Each row is shifted at random along 8 fixed directions that mean nothing.
Known rows, with every way that one mark hangs from another
k_30(k_319(k_324(k_836)) k_520 k_714): [ -48   24 -221  285 -164   42   22  140  465  -27   93  269  552  489
  -20 -310    0 -232 -413  108 -376  299 -270  430   62   24  245   18
  566  -78  304 -259  168  193  288  376  152 -241   12  330 -107  291
  182  210 -168   47 -484   35   42 -212]
k_836(k_324(k_919) k_620 k_804): [ 149 -117  373   67  317  177 -106   80  126  -24  178 -114  -21  186
 -135   98 -296  171    3   53  -29 -204  151  -34  -86  -58 -234  110
   96  -63  187   19   94  -19   18 -284  259 -266  201 -119  137   52
  -16  169   64  -98  129 -311 -159  -33]
k_58(k_620 k_919(k_324)): [  59  -83  165  -47  240   47   60  213  173   19   99 -130  -52    2
  -49   39   93  -20  206   26  -70 -118  129   14 -247   56   25  -21
  -11   46   46   57  -25 -214 -184 -496   59 -111   45  163  -80  153
 -109   64 -135   75  140  104  -90  -43]
k_319(k_324(k_58 k_836(k_620(k_520(k_30)) k_804) k_919)): [  49   18  133  -50  333   44 -111  -51  203  100  211  -17   34 -112
  -82  219  -44  -99  -55 -170 -185 -168  106  -47   42   14 -330  136
   18  -70    9  -66  129   62    1  -65   25  120   87  -81   -3   70
   54  109   18  -41   -2 -177 -188   59]
k_620(k_349(k_319(k_324)) k_520(k_714(k_30))): [ -56  -52  -58  136  -97 -161  190  104 -251    1  142   73 -132   80
   71  -20   64   50  -11   31   70 -105 -174  139  235 -135  148  -71
   74  145 -108 -128 -337 -149  149   21  -75   78   75  -65   70 -132
 -154  -98 -159   -5 -118  142   46   60]
k_319(k_324(k_58 k_836)): [ -19   45 -108  102 -170   -8  157  176  330   96 -356  107  431  395
   55   15  134  101  -67  171 -101  -34  -19  270  338 -203  142  241
   64  142 -111 -113   75  222   37  245   27  -13  159 -102 -277 -197
  -53  -49  183   56 -287  104 -170   40]
k_714(k_30(k_319(k_324(k_58(k_775(k_349)) k_919)) k_520)): [  40  -39  107  255  -14  117  112  131  386   52 -107   92  161  290
 -119  -27  -30   84   84  128 -223   68  -24  282   77 -158  154  106
  106  -12   54 -137  -57   80  298  -43  254  -55  138  121 -185   96
  -12   26  -43  -87   34  161 -143 -204]
k_919(k_324(k_58(k_620(k_349) k_775) k_836) k_804): [ -11  -10    1  108 -172   -6  153  219   -4  -91 -337  -28  468  165
  183 -201  171   60  -75  149  166  -24   30   80  262 -175  153  -77
  195  139  -30   21  135  199 -145  276   22  -84   15  -58  -91 -238
   22  198  266 -158 -173  158 -132  215]
k_714(k_30(k_319(k_324(k_919)) k_520)): [  69  100 -187  150  -11    4  176  116  384   56 -180  117  320  183
 -160  159  113   25 -108   20 -347  206  -31  228  178 -189   44  234
   94   18  -17 -153 -111  156   94  231   28   78  120   88 -128   34
  -90   15 -177  150  -74  100 -213 -150]
k_804(k_319 k_714 k_836(k_324(k_58) k_620(k_520))): [ 251   23  243   22  175 -114  163   64  116  127  125  -33 -231   19
  -57  232 -221  -14   80  139 -138 -144  248 -193 -167  -84 -179  -35
  107   90    0  -74   96   41  -72  -78  -34  -95  -77 -160  -11  -56
 -131   56  -76 -115 -125 -119 -144   89]
k_804(k_319(k_324(k_919)) k_714 k_836(k_620(k_349))): [ 122  -26   31  205   15 -176  269   72  137  100  108  137    1  239
  233  -62   43    9 -142   96  -93    3  119   23   -1  -84    3 -141
  208  104   22   -6   38  205    2  162   26 -125 -189  -75  -33   -8
 -153   60 -139   16 -316 -125  130  168]
k_836(k_620(k_349) k_804(k_714(k_30(k_319(k_324) k_520)))): [  50   21 -127  -32  230 -174   57   91 -140  -79  191 -151  -87  -60
  -72  245  -47   12 -197  -23 -258  -50   25 -152   -9  -61 -176  -61
   22    5   60   -9 -205   14  -29  171  -33  -16   -5  -60  180  -59
 -127   82 -191   63   58 -189 -102  -18]
k_30(k_319(k_324(k_58 k_836(k_620) k_919)) k_520 k_714): [ -59 -249 -197  -89  239 -113 -165  439  398  -49 -184 -115   70   15
   86   56  -36   52 -143   -6 -299 -163  -94   38  -82  -99 -162  192
 -108   -3  105  -42   78  221  271   70  258  -38  -16  217 -174  -26
  198  -15   46 -114  155 -218   -5 -225]
k_58(k_775(k_620 k_836) k_919(k_324 k_804(k_319))): [ 127 -101  294   89  -55  102  130  234  -59  -82  -57 -221  -23   -1
  -72 -141   13   79  361  143   59 -103   97  -51  -36 -128  157 -222
  -13   49  110 -132 -116  -94  -73 -284   99 -236 -149   90 -216  -93
   56  157  131 -184  195  395  -92   51]
k_324(k_58(k_620(k_520)) k_919): [ -23  133   62   83  287   58  -10   59  -45   20  148   37  182 -140
 -114  152  134 -123  -18  -56 -157  -97   62   37  -13    0 -185   38
  145 -202 -193  -16   84  -62 -138   35 -127   56  182 -209   37   64
  -86  173   27   -1 -151  -79 -268  109]
k_30(k_319(k_324(k_836(k_804))) k_520): [ -16  -82 -230 -247   35  -21  -47  439  368   58 -282 -145  144    4
 -139  168  -29  142  -65   38 -442  -17  -68   93   -6 -134  -50  244
 -104   32  220 -257  -17   10  150 -126  167  -69  -37  239 -445 -136
  251   46  -31   23  131  142 -125 -273]
k_775(k_349 k_836(k_324 k_620 k_804(k_319))): [ 184  -31 -160   69  -37 -130  156  -70 -211 -220   86 -160  104  140
  153  -97   21   19 -184   -9  168  150  -89 -295  367 -165  -57  -65
   47  172   -6  -95 -426  257  -41  326  -59  -51  -82 -161  160 -216
 -312  147  -65  112  -14 -257  -21  220]
k_324(k_58 k_836 k_919(k_804(k_319 k_714))): [  30  115   51  111  177   11  -34  190  136   55 -198  165  455   36
   68   44   54   -4 -141   74  -32  -70   92    0 -178   11 -153  -42
  279 -123 -151  110  399  261 -152  264  -48  -73  102 -187   25  -74
   56  179  290 -219 -200 -181 -237  233]
k_919(k_804(k_319(k_324) k_714(k_30(k_520)) k_836(k_620))): [ 168 -109   57    9  254 -127   89  184  440  133  -71   74  -15  115
   17  174  -28   83  -57   90 -231   44  139  -81 -442   51  -94  -81
  181  132   59  187   85  124 -110 -147  122  -90  -83  164   74  135
  -31    5 -227  -66   49 -118    5  -51]
k_804(k_319(k_324(k_58 k_919)) k_714(k_30(k_520)) k_836): [ 166  107   -6  131   39 -187  197  177  426  218 -454  213  328  209
  -57  292   46   23  -31  304 -228   15  193  162 -188 -108   58  122
  113   59 -296   61  315  235  -39  241  -27    8  115 -156 -103  -88
  -78 -188   58  -81 -223  -10 -276   37]
k_836(k_620(k_349) k_804(k_319 k_714(k_30))): [ 162  103 -155  -22  197 -160  122  -76   45   10  228   33    2   15
    5  234    0  -24 -191  -45 -208  195   95 -113 -134   70 -103 -127
  172   77  154   29 -202   86 -143   50  -63   14  -88   19  161   81
 -203  155 -408  145  -37 -183  -37   80]
k_775(k_620(k_349(k_520(k_714(k_30))))): [ 102  196   -2   20 -100 -111  177  -54 -110   64  -84   76  126  127
 -337  244  -12   57  168  217    6  -13 -109  194  316 -182  221  101
   12   32 -228 -254 -297 -106  -56   74 -271  209  211 -124  -55 -117
 -199 -118  -47  191 -165  268 -385    5]
k_775(k_324 k_349 k_620 k_836): [  25  -54  148  272   15   43  -96   69 -113 -176  114   83  162  245
 -183 -225   -9   62  131  259  208  -32 -277  -17  -36  -42  185 -231
  191 -163 -316  -48 -325  -80   51  -28   12 -159  203  -96   95   74
 -116  -80  181  -59  -43    7 -178   49]
k_836(k_324(k_919) k_804(k_319)): [ 152    8   85   16  114   20  109  195   10    5 -102 -105  132   73
  -33  160  -88  176  -86   25  -73 -103  131 -105  119 -191 -167  171
   20   34   32  -81    7  119  -75   62   62 -168   65 -229  -26 -202
  -69  146   81   -9   46 -127 -161   92]
k_520(k_30(k_319 k_714)): [ -36   96 -166  180  344   95  117  162  -29    4  493  163  118  -32
 -152  -93  119  -89 -241 -222 -385  137 -163  -66  -75   23 -142   52
  469 -208  178   22 -192   85   35  180  -23 -132  -48  171  274  235
   -4  272 -148  119 -120 -169  -15  -46]
k_58(k_775(k_349(k_319) k_620(k_520(k_30 k_714)))): [ -15  -35  -87  -67  198  -99   16  182 -274  -29   76  -44   13 -188
 -189   91  133   51  164   62  -38  -68 -141   17  -65  -30   66  -77
   -6  -70  -66  -50 -367 -207   52 -249  -34   34   -6   73  -34  -79
   65   -9   54   13  133  112 -121   29]
k_919(k_804(k_319 k_714(k_30))): [ 123  -40  353  166   34 -111  192  -12  -65  -19  170   38 -214  216
   69  -29 -258  -72  143  207  146 -336  -48 -162 -270   63  116 -332
  191  120 -161   61   10  -45 -172  -99 -170 -135   55  -72  289   52
 -266  -22  -93 -168 -107  137  -64   40]
k_836(k_324 k_620(k_520)): [  -4  -55 -211   11 -317 -138   86  232 -150 -187 -477 -164  454  285
  100   49   -7  125 -138  320   68  -28  -95  238  277 -269  210   90
  -28  176  -21 -165  -71   72    2  235  -13 -136  127 -167 -164 -487
  -43  -40  169   11 -244  122 -116   70]
k_324(k_58(k_775) k_919(k_804)): [  48  -13  137  332  -69  119  218    9  142   -3  -66  127  289  316
  205 -212  128   22    5   50  115  -15   -7  171  338 -140  124   -9
  202  100  -13  -30   36  267  -10  218   49  -61   30 -108  -29  -31
 -184  203   96  -96 -225   87  -28  143]
k_836(k_324(k_919) k_620 k_804(k_319 k_714(k_30(k_520)))): [ 215  -93  226  103  184 -169  107   17 -197 -121   10 -251 -133   78
  119  140 -294   38  -37  126  136 -311  152 -285   40 -150 -206  -59
  -69   96  -32   25   -6  195   -2  195   28 -127   28 -294  291 -213
 -232   31   68 -145   99 -312 -119  129]
k_58(k_620(k_520) k_919(k_804(k_319 k_714 k_836(k_324)))): [ 159  -78   37 -135  463 -258  -64  114  290   15  -34  -32   35 -151
  -14  419  105 -183   35  122  -89  -85  248 -101 -713  271 -115  -84
   27   84 -257  308  235 -183 -336 -501  -16  -17   70   38  271  206
 -174 -119 -328  -13   93 -215 -127   22]
k_714(k_30(k_319(k_324(k_58(k_620))) k_520)): [ -74   60 -172  108 -150   78  102  251  182    3 -187   -6  372  194
  -86  -94   89   39  -90  102 -396  206  -94  294   56 -107  189   32
  214  -79  232 -219  -65   20  199  151  124 -131   23  204 -331  -37
  170  167  -39    6 -107  292 -104 -168]
k_620(k_349(k_319(k_324(k_919))) k_520): [-135    6   36  160  139   13  -32  289 -149   -8  137  184  109   62
  -99   76   86   85 -165   98 -120 -120  -53  245 -156  -47   18   -2
  263 -151 -178   17   31 -256   47  -77   55 -118  248 -220  117   -3
   44   28  -40 -116 -198  -84  -83   15]
k_919(k_804(k_319 k_714(k_30) k_836)): [ 209   85  121  235  249  -28  285   99  304  158   21  239   70  188
  -79  152   45  103  -35   91 -160  105  170 -121 -248  -34  -85  -34
  380   73 -122  216   49  189 -218   70  -15  -93   15  -72  265  143
 -250   64 -174  -17  -98 -152 -143   80]
k_919(k_324 k_804(k_714(k_30))): [  85   10  183   66   65   25   78  310  108   40 -100   34  148   98
 -119   30  -46  107   -9  122  -63  -25   25   -5 -293  -53   35 -168
  252   53    1  105   81  -30 -273   -3  -40 -157   94  106   10   10
   18  101   76 -123   -4  211 -153   43]
k_58(k_620 k_775 k_919): [  27   25 -269   16  124 -114  237  152   98  -39 -199 -129  326   40
   44  156  473  -73   91   55 -167   86  153  169   70  -33  154   84
  -89  110  -66   66 -165  -16 -164 -144    3  -21  -25   51 -106  -35
 -222   36 -125  284   29   74 -100   65]
k_620(k_349(k_319(k_324(k_836(k_804) k_919)) k_520)): [  20   77 -176  -56   20  -95   -4   28  149   84   42  228  256  184
   84   18  179  -61 -300  -21  -46  186  -55  282   36   83  133   66
  245   80   85 -109  -12  -32  -29   54  -45  100   47   36  -52   83
   35  128 -267  147 -248 -125    1   82]
k_919(k_804(k_319(k_324(k_58(k_775) k_836(k_620))) k_714)): [  67  -56  124  161  148  -70  206  239   24   34   -3  -48   -1  138
  129    2   34  124  -28   66  -67 -195  148 -159   27 -156 -133  -77
  135   80   -3   92    4  242  -60  190   93 -172  -94 -121   62 -129
  -79  147  152 -132  -44 -112  -10  143]
k_620(k_349 k_520(k_714(k_30(k_319(k_324(k_836)))))): [-106  -25  -72  206 -195   37  102  281   60   65 -100  123  227  201
  -74  -69   33  195   -2  126 -154  113 -139  395  153 -183  206   11
  227    9  100 -197 -117  -63  322  -85  204 -104  108   91 -234 -104
   98  -10   -6  -95 -121  289  -15  -54]
k_324(k_58 k_836(k_804) k_919): [  52   68   72  130   -1   21   21  -90  143  -14 -181  117  398  248
  156  -36  -44  -78  -64  120  183 -148  -27   84  240  -21   14   76
  129   49 -183  -35  277  266  -51  245  -92   39  197 -275   54 -109
 -150   45  188 -112 -262 -141 -254  178]
k_30(k_319(k_324(k_58(k_620(k_520) k_919) k_836)) k_714): [  42  111 -123  -42   91  -49   44  179  307   47   13  -75  100  -27
 -266  291   70 -105    2  -32 -471  -11   91   88  219 -164 -117  238
  -45  -67   16 -317  -26   12   69  115   -7   92   34   81 -305    0
   67   73  -63  124  -28  104 -303 -143]
k_319(k_324(k_58(k_620 k_775) k_919(k_804(k_714 k_836)))): [-141  -60  143   92  244  -74  -42  288 -225  -51   48 -101  209  -80
   90  -62  164 -117 -115   60 -136 -363   54    2 -285   62  -87 -258
  169 -192 -178  179  293  -93 -139   96  -34 -258   57 -159   72  -49
  167  144  348 -187 -138  -47  -54  187]

Rows
[  94  122 -106  223 -214 -190  275  -50  215   13 -229   85  299  392
   82   -6   25 -151  -29  264  -43   43  -39  188  289 -120  244    9
  115  155 -131 -160   -7  243   78  429 -106   79   64   -9  -73  -70
 -251  -84  -65   60 -332  146 -185    1]	k_804(k_714(k_30(k_319(k_324(k_58(k_620) k_836)) k_520)))
[ -71  -78   92   55   94  -81  -30  259 -295  -93   82 -169  -87 -193
  133  -46  117    8   29  -41   41 -266  -43 -153   13  -81 -100 -263
  -36  -74 -143  -78 -129  -85  -92   54  -70  -21  -57 -131 -118 -151
  -13  130  158 -149   44  127   -3  180]	k_775(k_324(k_58(k_620(k_349 k_520)) k_919(k_804(k_714))))
[  83  -84  268  145   73   83  -46  -17  -27  -85  226  -92  -51   84
   -6  -46 -289  -56   24   20   14 -187   -8   26  162 -124 -111   46
   87  -47  168 -218   18   54  211   -2  118  -66   59  -42   24  -54
   14  152   62 -200  -72  -49  -94  -16]	k_836(k_324(k_58 k_919) k_620(k_520(k_30(k_319 k_714))))
[ -69   94  -18    1   32  -77  117  207 -238  -14  -23  -69   53  -17
 -160  180  129   58   45  133 -121 -193   64   88  203 -175    5   70
   27  -79 -194 -161 -113 -229  -19  -26  -64   30  147 -247  -87 -201
  -31   29   33   40 -115   67 -267   49]	k_58(k_620(k_349(k_319(k_324(k_836))) k_520))
[  59  181 -113   37   72   49  135  215  267   83 -207  -11  243   13
 -380  359   80   52   20   53 -492   86   84  150   89 -219  -31  299
  -10  -73  -68 -185  -58    6   39  145  -21   60  192   -9 -192  -74
  -22   12  -25   87   46  169 -420 -189]	k_714(k_30(k_319(k_324(k_58(k_919))) k_520))
[-110 -124   26  180  118   58   32  442   -5   14  -42  -20  175   74
  -60 -142  -15  106  -44   81 -204 -237 -129  162  103 -205  -39  137
  112 -152   36  -83   63   92  323  145  210 -258  109   22  -71 -111
  173   66  333 -191  -36  -14  -73 -122]	k_30(k_319(k_324(k_58(k_775) k_919)) k_520(k_714))
[ -15  -16  -85 -116  343  -96  -13  313   12  156  -25  107  122  -33
 -214  184   56   78  -30   47 -119 -143 -119  109 -200   -4  -29  284
  117  -53 -112  107  -65  -40   29 -122  -21    0  211   91  191  -27
   73 -132  110   67   31 -147 -173  -80]	k_349(k_520(k_30(k_319(k_324)) k_714))
[  93 -122  114    7  -33  -78  248  167   41   43  -25 -112 -215  158
  161   -3  -36  213   47    7   46 -178   50 -139  291 -245  -34   36
  -36  248   79 -133 -228  158   -7    7   58   15 -144  -60  -94 -207
 -137  106  -66  -13   40   48   48   57]	k_919(k_804(k_319(k_324(k_836(k_620(k_349(k_520)))))))
[ 154  -42  289  194  102   37  149   33  146  -16   48   19   29  285
   50   37 -130   20   46  133  121 -218  100  -58   15  -79    2   99
  111  149 -132   53   88   85  -81  -41   31 -152  189 -201  219  -15
 -299   29   19 -109  -94 -118 -144   51]	k_836(k_324(k_58(k_919(k_804(k_319)))))
[  56   48  -93  106   11  -29  144  126   10   47   -1  111  167  205
 -118   38  109  162  -66   69  -28   89  -54   97  364 -239   -8  162
  114   35  -48 -151 -290   79  103  161   31   58  105  -80  -88 -140
  -93   35   68  117 -109 -113 -172   72]	k_775(k_349(k_319(k_324(k_836(k_620(k_520(k_714)))))))
[  21  -40   42  199  -42    4  144  145  161   71  -86  130  189  275
  -66  -57  -38  118   94  122  -29  -76 -136  246  133 -139  137   84
  102   28  -43  -63  -99   71  170   -6   56  -85  195  103  -29  -33
  -66 -110   94   15  -59  137 -121  -61]	k_520(k_714(k_30(k_319(k_324(k_919)))))
[ -58 -124 -244  -77  174  -93   20  345  226   24  -45   33  101   67
  -17   56   77   78  -77  -10 -284  -52 -175   79 -135  -24   35  177
   35   28   74   27 -154   63  103  -92  102  -52   -9  290  -45   -7
   90  -84  -74   72   66   30   28 -186]	k_520(k_30(k_319(k_324) k_714))
[  37 -129 -170 -148  215 -235  -50  103  -94  -74   40 -124   13 -274
  124  167   76  -66 -150 -122  -59  -45  -28  -97 -214   33 -165 -131
  -28  100  -43   83  -57  -74  -94 -137 -106   50  -49   21  100  -89
  -28   -4 -135   24   61 -166   28  169]	k_804(k_836(k_324(k_919) k_620(k_349 k_520(k_714(k_30)))))
[  44  -45  130  107  269  -10   -5   64   -5 -101  198  -13  115   85
   78   24   -4 -124 -147  -13   44 -194    1 -110 -222   89  -90  -33
  187   54 -144  191  115  -18 -193   -8  -72 -165  192 -139  370   82
 -218   95    1  -65  -94 -242  -79  110]	k_836(k_324(k_58(k_919(k_804))))
[ -42  -54 -167 -107  232 -139    1  311   69   19   -5  -75   69  -99
 -146  147   13  -30  -64   19 -267 -223 -128  -22   25  -92 -136  208
  -49  -57 -105  -64  -65    4  100   76  -27  -15  129   87   14  -64
   30  -55   70   31    7  -72 -191 -167]	k_30(k_319(k_324(k_58(k_620))) k_520(k_714))
[ -20  129  -57   15   12  -54  122  149  -85   53  -69   50   65 -120
 -243  356   38   78   41   47 -191 -138  -14  123  310 -276  -43  279
  -88  -43 -281 -230 -121  -69   60   63 -100  215  185 -232  -91 -262
  -97  -95    2  -24 -101  202 -326  -41]	k_620(k_349 k_520(k_30(k_319(k_324(k_58 k_919)))))
[  92   -7   57 -243  205  -81 -114  -87  183   79  158   29 -159  -26
   -8  139 -139 -128   90  -24    9 -162  -13  -28  -76  128  -38   58
   -2   94   99 -120   -3  -31   18 -255  -90  236   25  121  -29   63
   14   41 -138  -30   11 -123 -171  -12]	k_324(k_58 k_836(k_620(k_349(k_319 k_520(k_30(k_714))))))
[ -79 -115 -202  251  -54 -100  221  404   -8 -114 -229 -154  172  150
  169 -149  120   60 -159   28 -181 -190  -99   18  596 -428  -42  207
  -37   34  -29 -203  -78  422  334  679  138  -70  -88 -121 -142 -307
   -2   76  289  -89  -70  -74  -37  -26]	k_30(k_319(k_324(k_58(k_775) k_836 k_919)) k_520 k_714)
